Below is a small trained network, with its code and all its weights. Each question gives an input and a class and asks what happens when units are switched off, that is, made to give their printed mean instead of their output.

import numpy as np


def w(rows, s, z=0):
    codes = np.array(rows[::2]) - 128.0
    scale = np.full(codes.shape[1], s)
    scale[-1] = z or s
    return codes * scale


def f(y):
    return np.maximum(y, 0)


def log_softmax(a):
    a = a - a.max(-1, keepdims=True)
    return a - np.log(np.exp(a).sum(-1, keepdims=True))


def net(x, mask):
    res = np.array(x, float).reshape(1, 4) / 4 @ E
    y = f(res @ A[0][:, :-1].T + A[0][:, -1])
    res = res + np.where(mask, y, B[0][:, -1]) @ B[0][:, :-1]
    return log_softmax(res[-1] @ U[:, :-1].T + U[:, -1])


A, B = {}, {}
E = w([
[194,103,7,140],'x0',
[137,81,136,1],'x1',
[129,235,72,28],'x2',
[33,164,129,75],'x3',
],0.0072)
A[0] = w([
[197,141,48,185,186],'neuron 1',
[69,156,110,88,221],'neuron 2',
[68,155,115,7,190],'neuron 3',
[69,230,166,123,150],'neuron 4',
[174,161,132,164,176],'neuron 5',
[244,113,118,169,157],'neuron 6',
[92,207,153,48,219],'neuron 7',
[71,60,214,155,180],'neuron 8',
[43,179,89,163,168],'neuron 9',
[153,89,182,201,178],'neuron 10',
[254,93,158,134,255],'neuron 11',
[136,176,188,161,184],'neuron 12',
[203,54,178,184,217],'neuron 13',
[101,199,173,133,127],'neuron 14',
[162,112,75,203,196],'neuron 15',
[58,72,207,156,168],'neuron 16',
[131,132,85,55,169],'neuron 17',
[136,52,160,174,184],'neuron 18',
[48,196,129,171,173],'neuron 19',
[189,123,59,202,182],'neuron 20',
[251,118,125,183,133],'neuron 21',
[139,120,14,102,187],'neuron 22',
[120,170,229,145,151],'neuron 23',
[112,182,161,163,163],'neuron 24',
[202,174,125,201,191],'neuron 25',
[219,141,68,166,160],'neuron 26',
],0.01,0.0049)
B[0] = w([
[145,117,59,101,213],'neuron 1',
[187,188,172,195,209],'neuron 2',
[218,229,206,107,255],'neuron 3',
[103,189,107,175,205],'neuron 4',
[81,133,76,115,169],'neuron 5',
[81,118,89,47,203],'neuron 6',
[171,255,157,131,246],'neuron 7',
[107,78,192,174,208],'neuron 8',
[163,122,88,175,183],'neuron 9',
[103,78,130,115,205],'neuron 10',
[92,104,167,69,227],'neuron 11',
[70,138,129,135,175],'neuron 12',
[67,79,165,107,230],'neuron 13',
[99,167,102,151,173],'neuron 14',
[144,81,68,108,207],'neuron 15',
[87,116,174,175,202],'neuron 16',
[184,150,168,104,203],'neuron 17',
[92,62,177,128,202],'neuron 18',
[105,155,68,211,191],'neuron 19',
[148,98,66,99,214],'neuron 20',
[101,135,97,94,201],'neuron 21',
[203,144,135,102,208],'neuron 22',
[99,130,123,183,185],'neuron 23',
[84,147,79,165,168],'neuron 24',
[110,111,87,105,199],'neuron 25',
[143,132,72,66,202],'neuron 26',
],0.0089,0.0097)
U = w([
[178,79,90,171,70],'0',
[233,181,218,70,251],'1',
[109,184,137,200,40],'2',
[101,92,105,2,58],'3',
[59,12,211,148,233],'4',
],0.0097,0.0016)

Each question gives the input, the list of numbers given to net, and the class t.
The units are the neurons (one row each of A and B). Each row of codes is followed by its name. A weight is (code - 128) times the scale printed after its matrix; where a second scale follows, it is the last column's (A, B and U).
mask holds one flag per neuron, in row order. A switched-off neuron (its flag False) gives its mean, the last column of its row in B, instead of its output. The means were averaged over made-up inputs and are rounded, as every weight is.
A unit's drop is (log p(t) with every unit on - log p(t) with that unit switched off) / (log p(t) with every unit on - log p(t) with every unit switched off).
The circuit of an input: a set's keep is (log p(t) with only the set's units on - log p(t) with every unit switched off) / (log p(t) with every unit on - log p(t) with every unit switched off). Starting from the 12 units with the biggest drops (on a tie, the unit counted first), units are removed one at a time, each time the one whose removal leaves the highest keep (on an exact tie, the one counted first), for as long as the keep stays at least 0.8.
units of the circuit, in order: the units of the circuit, biggest drop first
top k neurons: the k neurons with the biggest drops, biggest first
drop of u: that unit's drop, to one decimal
input [3,-5,-3,7], class 0: units of the circuit, in order	(neuron 7; neuron 9; neuron 13)
input [-6,4,7,5], class 1: units of the circuit, in order	(neuron 3)
input [-5,1,3,4], class 2: units of the circuit, in order	(neuron 4; neuron 19)
input [5,2,-7,-1], class 3: units of the circuit, in order	(neuron 6; neuron 2)
input [-1,-4,-2,2], class 4: units of the circuit, in order	(neuron 7; neuron 3)
input [6,6,-6,3], class 4: top 4 neurons	(neuron 7; neuron 3; neuron 18; neuron 26)
input [8,-7,7,3], class 0: top 2 neurons	(neuron 9; neuron 11)
input [8,-7,7,1], class 3: drop of neuron 26	0.3
input [7,-3,-7,7], class 4: drop of neuron 2	0.1
input [-2,-4,-3,-8], class 4: drop of neuron 18	0.3
